Below is a small trained network, with its code and all its weights. Each question gives an input and a class and asks what happens when units are switched off, that is, made to give their printed mean instead of their output.

import numpy as np


def w(rows, s, z=0):
    codes = np.array(rows[::2]) - 128.0
    scale = np.full(codes.shape[1], s)
    scale[-1] = z or s
    return codes * scale


def norm(h):
    return h / np.sqrt((h * h).mean(-1, keepdims=True) + 1e-5)


def f(y):
    return y / 2 * (1 + np.tanh(0.7978845608 * (y + 0.044715 * y**3)))


def log_softmax(a):
    a = a - a.max(-1, keepdims=True)
    return a - np.log(np.exp(a).sum(-1, keepdims=True))


def net(x, mask):
    res = np.array(x, float).reshape(1, 8) / 4 @ E
    u = 0
    for l in range(4):
        y = f(norm(res) @ A[l][:, :-1].T + A[l][:, -1])
        res = res + np.where(mask[u : u + 4], y, B[l][:, -1]) @ B[l][:, :-1]
        u += 4
    return log_softmax(norm(res)[-1] @ U[:, :-1].T + U[:, -1])


A, B = {}, {}
E = w([
[110,147,185],'x0',
[161,115,3],'x1',
[133,123,89],'x2',
[150,162,68],'x3',
[142,62,129],'x4',
[124,208,92],'x5',
[94,190,220],'x6',
[37,12,133],'x7',
],0.0051)
A[0] = w([
[153,96,123,6],'L0N0',
[37,253,59,225],'L0N1',
[176,2,121,84],'L0N2',
[121,136,41,121],'L0N3',
],0.0082,0.0019)
B[0] = w([
[205,44,82,111],'L0N0',
[221,3,116,252],'L0N1',
[118,107,223,201],'L0N2',
[202,196,137,182],'L0N3',
],0.0065,0.0039)
A[1] = w([
[139,255,88,104],'L1N0',
[245,192,76,191],'L1N1',
[174,131,27,11],'L1N2',
[142,159,68,197],'L1N3',
],0.0085,0.0011)
B[1] = w([
[60,141,62,159],'L1N0',
[126,151,2,254],'L1N1',
[185,193,179,186],'L1N2',
[85,158,34,149],'L1N3',
],0.0052,0.0056)
A[2] = w([
[136,227,147,181],'L2N0',
[2,115,113,8],'L2N1',
[192,113,203,150],'L2N2',
[31,35,72,59],'L2N3',
],0.0094,0.0014)
B[2] = w([
[50,42,130,241],'L2N0',
[102,106,97,167],'L2N1',
[129,116,192,252],'L2N2',
[1,162,193,247],'L2N3',
],0.0078,0.0018)
A[3] = w([
[69,117,177,186],'L3N0',
[152,1,169,207],'L3N1',
[117,237,181,255],'L3N2',
[41,126,160,132],'L3N3',
],0.0087,0.0026)
B[3] = w([
[120,129,233,237],'L3N0',
[254,181,176,253],'L3N1',
[148,27,81,185],'L3N2',
[161,85,108,219],'L3N3',
],0.0092,0.0038)
U = w([
[139,98,150,251],'0',
[136,67,140,189],'1',
[136,163,172,137],'2',
[171,59,149,10],'3',
[100,118,145,76],'4',
[2,65,105,104],'5',
],0.0079,0.0024)

Each question gives the input, the list of numbers given to net, and the class t.
The units are the neurons (one row each of A and B). Each row of codes is followed by its name. A weight is (code - 128) times the scale printed after its matrix; where a second scale follows, it is the last column's (A, B and U).
mask holds one flag per neuron, layer by layer. A switched-off neuron (its flag False) gives its mean, the last column of its row in B, instead of its output. The means were averaged over made-up inputs and are rounded, as every weight is.
A unit's drop is (log p(t) with every unit on - log p(t) with that unit switched off) / (log p(t) with every unit on - log p(t) with every unit switched off).
The circuit of an input: a set's keep is (log p(t) with only the set's units on - log p(t) with every unit switched off) / (log p(t) with every unit on - log p(t) with every unit switched off). Starting from the 12 units with the biggest drops (on a tie, the unit counted first), units are removed one at a time, each time the one whose removal leaves the highest keep (on an exact tie, the one counted first), for as long as the keep stays at least 0.8.
units of the circuit, in order: the units of the circuit, biggest drop first
unit that matters most: the unit with the biggest drop
top k neurons: the k neurons with the biggest drops, biggest first
top k neurons in layer l: the k neurons of layer l with the biggest drops, biggest first
drop of u: that unit's drop, to one decimal
input [7,2,2,-3,1,-5,5,-8], class 5: unit that matters most	L0N1
input [-2,-5,6,5,0,-2,4,-8], class 5: units of the circuit, in order	(L3N1 L2N0 L1N0)
input [-6,4,3,2,2,0,5,-8], class 5: units of the circuit, in order	(L3N1 L1N0 L2N0)
input [4,2,-3,-1,3,1,-1,-4], class 5: top 2 neurons	(L3N1 L0N1)
input [-4,8,5,-2,-4,-5,4,-6], class 5: units of the circuit, in order	(L3N1 L1N1)
input [5,6,6,-2,-4,5,5,-7], class 5: units of the circuit, in order	(L3N1 L2N0)
input [4,-5,-3,-3,-6,1,1,-7], class 5: top 2 neurons in layer 0	(L0N2 L0N0)
input [3,7,1,4,-2,-8,-5,5], class 2: top 2 neurons in layer 0	(L0N2 L0N3)
input [-3,0,-5,5,4,3,7,-8], class 5: top 2 neurons in layer 3	(L3N1 L3N0)
input [7,-5,4,2,3,-2,0,-7], class 5: drop of L0N2	0.3
input [1,5,-5,2,6,-1,5,-7], class 5: drop of L3N1	0.3
input [-8,-2,5,4,2,7,5,6], class 2: drop of L0N1	0.5
